Below are the code and all the weights of a small trained network. Each question names an input and a class and asks about switching units off, where a switched-off unit gives its printed mean instead of its output.

import numpy as np


def w(rows, s, z=0):
    codes = np.array(rows[::2]) - 128.0
    scale = np.full(codes.shape[1], s)
    scale[-1] = z or s
    return codes * scale


def norm(h):
    return h / np.sqrt((h * h).mean(-1, keepdims=True) + 1e-5)


def f(y):
    return np.maximum(y, 0)


def log_softmax(a):
    a = a - a.max(-1, keepdims=True)
    return a - np.log(np.exp(a).sum(-1, keepdims=True))


def net(x, mask):
    res = np.array(x, float).reshape(1, 6) / 4 @ E
    u = 0
    for l in range(2):
        y = f(norm(res) @ A[l][:, :-1].T + A[l][:, -1])
        res = res + np.where(mask[u : u + 11], y, B[l][:, -1]) @ B[l][:, :-1]
        u += 11
    return log_softmax(norm(res)[-1] @ U[:, :-1].T + U[:, -1])


A, B = {}, {}
E = w([
[84,113,166,178,118,120,158,105,145,44],'x0',
[124,141,12,144,176,147,93,87,169,89],'x1',
[106,145,101,86,97,74,74,167,77,74],'x2',
[131,131,129,136,131,128,125,124,119,129],'x3',
[108,156,111,147,86,8,111,48,172,198],'x4',
[102,146,148,53,138,156,151,53,102,111],'x5',
],0.011)
A[0] = w([
[122,130,143,36,147,206,142,50,79,104,2],'0.n1',
[140,125,95,226,138,154,122,251,134,143,48],'0.n2',
[124,139,134,112,143,200,109,198,73,79,34],'0.n3',
[147,132,84,72,121,94,101,187,51,46,42],'0.n4',
[156,126,142,171,153,243,171,106,173,179,24],'0.n5',
[158,119,132,139,156,236,133,161,151,130,65],'0.n6',
[136,137,124,138,137,83,107,83,156,169,72],'0.n7',
[143,111,246,97,133,140,132,185,82,157,17],'0.n8',
[153,133,63,61,169,187,110,180,85,237,24],'0.n9',
[111,127,173,179,150,140,157,125,162,11,36],'0.n10',
[143,116,5,136,176,197,104,103,131,85,64],'0.n11',
],0.017,0.0042)
B[0] = w([
[182,135,159,27,172,60,106,113,213,48,222],'0.n1',
[166,149,173,1,165,84,109,97,203,43,221],'0.n2',
[121,72,55,118,120,66,197,111,64,158,226],'0.n3',
[66,111,164,143,204,154,50,142,115,209,220],'0.n4',
[50,129,161,147,185,127,13,186,91,184,224],'0.n5',
[133,78,70,106,132,70,196,97,73,195,216],'0.n6',
[115,103,75,50,149,111,181,127,60,119,215],'0.n7',
[100,232,96,152,78,188,174,201,184,130,232],'0.n8',
[155,102,159,201,63,183,82,39,85,51,249],'0.n9',
[171,124,141,167,61,187,72,59,65,92,217],'0.n10',
[105,219,114,152,69,178,190,214,183,143,254],'0.n11',
],0.019,0.012)
A[1] = w([
[42,91,184,207,225,134,36,158,135,200,18],'1.n1',
[124,105,132,155,182,104,68,171,146,184,56],'1.n2',
[235,95,171,88,186,38,102,146,241,53,2],'1.n3',
[219,78,157,250,46,181,95,47,107,95,16],'1.n4',
[134,128,183,113,83,119,118,144,103,149,156],'1.n5',
[116,176,56,179,94,155,192,165,203,136,76],'1.n6',
[137,79,53,150,174,46,246,87,54,169,61],'1.n7',
[169,120,174,110,159,113,166,121,166,105,55],'1.n8',
[131,186,151,198,98,145,224,194,194,146,45],'1.n9',
[136,68,81,150,125,55,175,123,138,169,88],'1.n10',
[127,105,117,135,132,171,104,139,124,75,118],'1.n11',
],0.016,0.0039)
B[1] = w([
[3,124,129,111,224,58,129,117,84,152,213],'1.n1',
[69,129,136,146,147,128,125,45,119,110,163],'1.n2',
[178,112,185,20,111,141,139,109,200,112,210],'1.n3',
[189,124,74,197,87,103,69,24,115,108,227],'1.n4',
[138,118,66,172,173,164,140,100,186,120,171],'1.n5',
[127,168,197,195,113,143,143,166,160,136,233],'1.n6',
[172,45,111,155,121,154,158,201,79,129,252],'1.n7',
[127,106,147,104,155,140,69,156,173,126,151],'1.n8',
[122,194,129,190,104,136,148,173,170,148,211],'1.n9',
[147,81,134,105,130,181,131,141,97,115,169],'1.n10',
[170,119,132,168,124,37,156,104,148,213,172],'1.n11',
],0.022,0.011)
U = w([
[105,202,133,187,96,161,165,210,188,151,128],'0',
[162,10,73,93,129,146,184,198,51,135,140],'1',
[158,109,170,5,147,110,103,106,213,97,1],'2',
[21,106,116,132,209,94,85,109,92,170,199],'3',
[186,107,82,200,77,125,72,31,113,112,204],'4',
],0.016,0.00082)

Each question gives the input, the list of numbers given to net, and the class t.
The units are the neurons (one row each of A and B). Each row of codes is followed by its name. A weight is (code - 128) times the scale printed after its matrix; where a second scale follows, it is the last column's (A, B and U).
mask holds one flag per neuron, layer by layer. A switched-off neuron (its flag False) gives its mean, the last column of its row in B, instead of its output. The means were averaged over made-up inputs and are rounded, as every weight is.
A unit's drop is (log p(t) with every unit on - log p(t) with that unit switched off) / (log p(t) with every unit on - log p(t) with every unit switched off).
The circuit of an input: a set's keep is (log p(t) with only the set's units on - log p(t) with every unit switched off) / (log p(t) with every unit on - log p(t) with every unit switched off). Starting from the 12 units with the biggest drops (on a tie, the unit counted first), units are removed one at a time, each time the one whose removal leaves the highest keep (on an exact tie, the one counted first), for as long as the keep stays at least 0.8.
units of the circuit, in order: the units of the circuit, biggest drop first
unit that matters most: the unit with the biggest drop
k most important neurons: the k neurons with the biggest drops, biggest first
k most important neurons of layer l: the k neurons of layer l with the biggest drops, biggest first
input [6,-1,0,1,4,-6], class 2: units of the circuit, in order -> 0.n2
input [-1,1,0,-2,-5,-4], class 1: 2 most important neurons -> 0.n3, 0.n6
input [-3,4,-8,3,-5,8], class 2: 3 most important neurons -> 0.n1, 0.n4, 1.n3
input [8,5,8,2,-1,6], class 3: 4 most important neurons -> 0.n4, 0.n9, 0.n2, 1.n1
input [3,8,-3,-3,-8,1], class 0: 4 most important neurons -> 0.n11, 0.n7, 1.n6, 1.n9
input [1,6,-4,-1,7,-8], class 2: units of the circuit, in order -> 0.n2, 1.n3
input [3,1,-2,4,-5,1], class 1: 2 most important neurons -> 0.n6, 0.n3
input [-8,-6,6,-6,0,7], class 4: 2 most important neurons -> 0.n9, 0.n2
input [5,7,8,-5,-4,-3], class 3: 2 most important neurons -> 0.n4, 0.n8
input [-8,2,0,0,-2,-8], class 2: 2 most important neurons -> 0.n2, 1.n3
input [-3,-8,6,-2,4,4], class 0: 2 most important neurons -> 0.n8, 0.n5
input [0,0,8,8,8,2], class 1: 2 most important neurons -> 0.n7, 0.n5
input [-8,-6,7,8,-5,0], class 4: 4 most important neurons -> 0.n9, 0.n5, 0.n11, 1.n4
input [0,2,-3,-8,2,1], class 3: units of the circuit, in order -> 0.n5
input [4,1,-4,-2,-4,4], class 1: 2 most important neurons of layer 1 -> 1.n4, 1.n1
input [8,-5,1,-1,-4,-5], class 4: 2 most important neurons of layer 0 -> 0.n10, 0.n11
input [1,5,4,6,-5,-4], class 0: 4 most important neurons of layer 0 -> 0.n11, 0.n7, 0.n5, 0.n1
input [6,2,-5,5,0,8], class 2: 2 most important neurons of layer 0 -> 0.n1, 0.n9
input [-1,-6,7,1,-3,-6], class 3: 3 most important neurons of layer 0 -> 0.n4, 0.n11, 0.n1
input [-6,-1,-2,5,8,3], class 1: unit that matters most -> 0.n7
input [2,1,6,6,5,0], class 3: 3 most important neurons of layer 0 -> 0.n4, 0.n3, 0.n6
